Below are the code and all the weights of a small trained network. Each question names an input and a class and asks about switching units off, where a switched-off unit gives its printed mean instead of its output.

import numpy as np


def w(rows, s, z=0):
    codes = np.array(rows[::2]) - 128.0
    scale = np.full(codes.shape[1], s)
    scale[-1] = z or s
    return codes * scale


def f(y):
    return np.maximum(y, 0)


def log_softmax(a):
    a = a - a.max(-1, keepdims=True)
    return a - np.log(np.exp(a).sum(-1, keepdims=True))


def net(x, mask):
    res = np.array(x, float).reshape(1, 4) / 4 @ E
    y = f(res @ A[0][:, :-1].T + A[0][:, -1])
    res = res + np.where(mask, y, B[0][:, -1]) @ B[0][:, :-1]
    return log_softmax(res[-1] @ U[:, :-1].T + U[:, -1])


A, B = {}, {}
E = w([
[9,93,147,119,154,116,100,135,222,124],'x0',
[116,223,172,95,151,197,162,140,166,37],'x1',
[97,128,167,244,142,85,135,189,85,91],'x2',
[34,178,181,119,91,191,139,126,68,197],'x3',
],0.011)
A[0] = w([
[214,157,108,90,102,148,130,129,65,144,94],'n0',
[44,167,147,115,116,167,124,127,42,189,119],'n1',
[36,103,133,153,131,106,120,121,197,108,138],'n2',
[189,84,96,130,112,98,114,147,194,46,101],'n3',
[130,187,149,117,132,168,144,128,158,35,85],'n4',
[197,174,127,159,130,139,128,118,36,118,99],'n5',
[122,107,127,152,118,100,105,122,127,151,94],'n6',
[129,107,150,152,130,139,140,144,123,109,117],'n7',
[108,172,137,121,121,132,152,145,108,160,94],'n8',
[82,129,146,134,121,155,119,137,92,163,110],'n9',
[164,90,97,136,137,83,115,115,142,70,131],'n10',
[91,163,151,252,127,90,125,157,95,49,105],'n11',
[137,29,110,154,129,71,122,122,103,243,108],'n12',
[156,116,118,142,141,93,132,139,157,128,101],'n13',
[91,105,127,150,129,134,125,124,115,85,127],'n14',
[154,135,126,130,116,135,138,124,98,121,251],'n15',
[167,86,138,142,143,105,136,122,148,68,93],'n16',
[163,142,106,5,123,162,132,120,180,165,119],'n17',
[154,106,137,139,131,103,127,140,167,89,168],'n18',
[72,105,117,88,113,131,120,130,203,151,104],'n19',
[66,100,127,124,131,118,120,132,182,116,82],'n20',
[119,208,156,117,135,156,127,134,142,20,138],'n21',
[112,126,132,202,131,121,144,146,106,94,125],'n22',
],0.013,0.012)
B[0] = w([
[141,114,219,145,141,129,188,117,79,32,204],'n0',
[139,237,125,173,127,154,161,85,165,209,241],'n1',
[195,107,160,159,181,92,137,204,135,97,227],'n2',
[111,224,174,161,115,177,183,90,111,185,215],'n3',
[37,100,72,147,48,143,162,149,82,85,214],'n4',
[140,119,199,168,150,122,199,145,101,29,209],'n5',
[106,112,120,137,99,140,159,143,109,100,153],'n6',
[129,128,124,94,132,132,132,108,119,121,151],'n7',
[112,164,144,154,128,158,172,111,126,144,164],'n8',
[122,183,135,162,132,136,156,113,144,163,180],'n9',
[116,189,136,149,136,137,133,111,147,178,199],'n10',
[147,76,172,10,114,161,87,37,99,133,246],'n11',
[19,68,37,131,42,159,116,155,108,76,234],'n12',
[141,160,128,151,99,130,163,114,109,137,160],'n13',
[161,119,128,100,141,129,136,111,131,129,161],'n14',
[196,78,68,119,223,50,14,254,251,224,222],'n15',
[113,195,135,160,125,150,168,105,124,150,177],'n16',
[140,62,144,29,120,150,80,45,116,155,227],'n17',
[143,155,118,149,155,130,112,141,184,186,193],'n18',
[185,116,180,126,160,106,143,149,101,84,194],'n19',
[157,118,174,160,149,121,169,130,101,55,181],'n20',
[63,74,36,185,70,119,106,173,126,130,247],'n21',
[154,84,128,60,136,132,118,85,132,120,193],'n22',
],0.017,0.016)
U = w([
[74,101,62,151,53,137,125,151,106,117,122],'0',
[149,217,153,175,136,161,170,60,151,221,107],'1',
[175,85,166,2,128,148,90,1,101,142,144],'2',
[198,110,208,165,185,101,174,167,101,55,78],'3',
[185,128,85,122,195,53,44,200,199,197,253],'4',
[139,203,107,102,146,54,76,86,94,111,89],'5',
],0.0097,0.0074)

Each question gives the input, the list of numbers given to net, and the class t.
The units are the neurons (one row each of A and B). Each row of codes is followed by its name. A weight is (code - 128) times the scale printed after its matrix; where a second scale follows, it is the last column's (A, B and U).
mask holds one flag per neuron, in row order. A switched-off neuron (its flag False) gives its mean, the last column of its row in B, instead of its output. The means were averaged over made-up inputs and are rounded, as every weight is.
A unit's drop is (log p(t) with every unit on - log p(t) with that unit switched off) / (log p(t) with every unit on - log p(t) with every unit switched off).
The circuit of an input: a set's keep is (log p(t) with only the set's units on - log p(t) with every unit switched off) / (log p(t) with every unit on - log p(t) with every unit switched off). Starting from the 12 units with the biggest drops (on a tie, the unit counted first), units are removed one at a time, each time the one whose removal leaves the highest keep (on an exact tie, the one counted first), for as long as the keep stays at least 0.8.
units of the circuit, in order: the units of the circuit, biggest drop first
most important unit: the unit with the biggest drop
top k neurons: the k neurons with the biggest drops, biggest first
drop when u is switched off: that unit's drop, to one decimal
input [-3,8,0,-6], class 0: most important unit => n21
input [0,0,-3,3], class 4: units of the circuit, in order => [n11 n3 n4]
input [-2,-6,7,2], class 2: top 4 neurons => [n11 n21 n22 n4]
input [5,3,-3,-5], class 1: top 4 neurons => [n3 n5 n15 n0]
input [-7,7,0,-8], class 1: top 4 neurons => [n3 n12 n10 n16]
input [-1,7,2,-8], class 1: top 2 neurons => [n3 n12]
input [7,0,6,1], class 3: top 3 neurons => [n2 n17 n20]
input [-5,3,-4,-4], class 3: top 3 neurons => [n0 n11 n1]
input [-6,-6,-2,-1], class 0: top 2 neurons => [n12 n2]
input [-4,-1,-8,8], class 1: top 2 neurons => [n1 n11]
input [0,-2,2,0], class 4: top 2 neurons => [n4 n17]
input [8,2,7,4], class 3: top 4 neurons => [n2 n17 n20 n19]
input [-7,4,-5,4], class 3: top 2 neurons => [n0 n11]
input [-5,-2,5,-6], class 1: top 3 neurons => [n3 n17 n10]
input [-6,5,8,0], class 2: units of the circuit, in order => [n11]
input [8,-8,-6,-4], class 0: top 2 neurons => [n12 n5]
input [-7,-4,7,-1], class 2: drop when n22 is switched off => 0.7
input [-3,-1,4,-3], class 2: drop when n22 is switched off => 0.1
input [-5,7,2,4], class 0: drop when n21 is switched off => 0.5
input [-2,0,7,5], class 2: units of the circuit, in order => [n11]
